Small tables with named rows and columns. After each table, cells are looked up by row and column.

dif =
|  | darige | naz | miz | rolemo | bedevu | fure | lesif |
|---|---|---|---|---|---|---|---|
| safeg | -0.42 | -0.25 | 0.36 | -0.23 | 0.44 | 0.00 | -0.65 |
| duz | 0.48 | -0.41 | -0.90 | 0.60 | -0.18 | 0.62 | -0.18 |
| kesofi | -0.45 | 0.40 | -0.71 | -0.52 | -0.06 | -0.67 | 0.16 |
| romite | -0.27 | 0.60 | -0.10 | 0.50 | -0.65 | -0.27 | -0.95 |
| paga | 0.33 | 0.04 | 0.28 | -0.87 | 0.64 | -0.66 | -0.27 |
| movu | 0.44 | -0.01 | 0.72 | -0.17 | -0.28 | -0.33 | -0.17 |
| tenap | -0.44 | 0.35 | -0.90 | 0.36 | -0.87 | 0.21 | -0.02 |
| davu | -0.45 | -0.13 | -0.99 | -0.96 | 0.06 | -0.51 | -0.33 |
| fura | 0.48 | 0.23 | 0.13 | -0.82 | 0.37 | -0.89 | -0.44 |
| givebet | -0.89 | -0.92 | 0.49 | 0.59 | 0.28 | 0.35 | 0.42 |
| monevov | 0.61 | -0.45 | 0.00 | 0.12 | 0.44 | 0.11 | -0.26 |
| luk | -0.18 | -0.27 | 0.64 | 0.02 | -0.20 | 0.49 | 0.70 |
| ziga | 0.26 | 0.47 | 0.56 | -0.34 | -0.71 | 0.43 | -0.84 |
| dano | -0.81 | -0.26 | 0.39 | 0.29 | 0.20 | -0.22 | -0.59 |

What is the lesif of duz in dif?
-0.18
What is the fure of kesofi in dif?
-0.67
What is the lesif of luk in dif?
0.70
What is the darige of monevov in dif?
0.61
What is the miz of ziga in dif?
0.56
What is the rolemo of monevov in dif?
0.12
What is the darige of luk in dif?
-0.18
What is the rolemo of safeg in dif?
-0.23
What is the fure of dano in dif?
-0.22
What is the bedevu of monevov in dif?
0.44
What is the naz of paga in dif?
0.04
What is the fure of monevov in dif?
0.11
What is the miz of monevov in dif?
0.00
What is the bedevu of paga in dif?
0.64
What is the fure of safeg in dif?
0.00
What is the miz of paga in dif?
0.28
Which row has the largest fure? duz

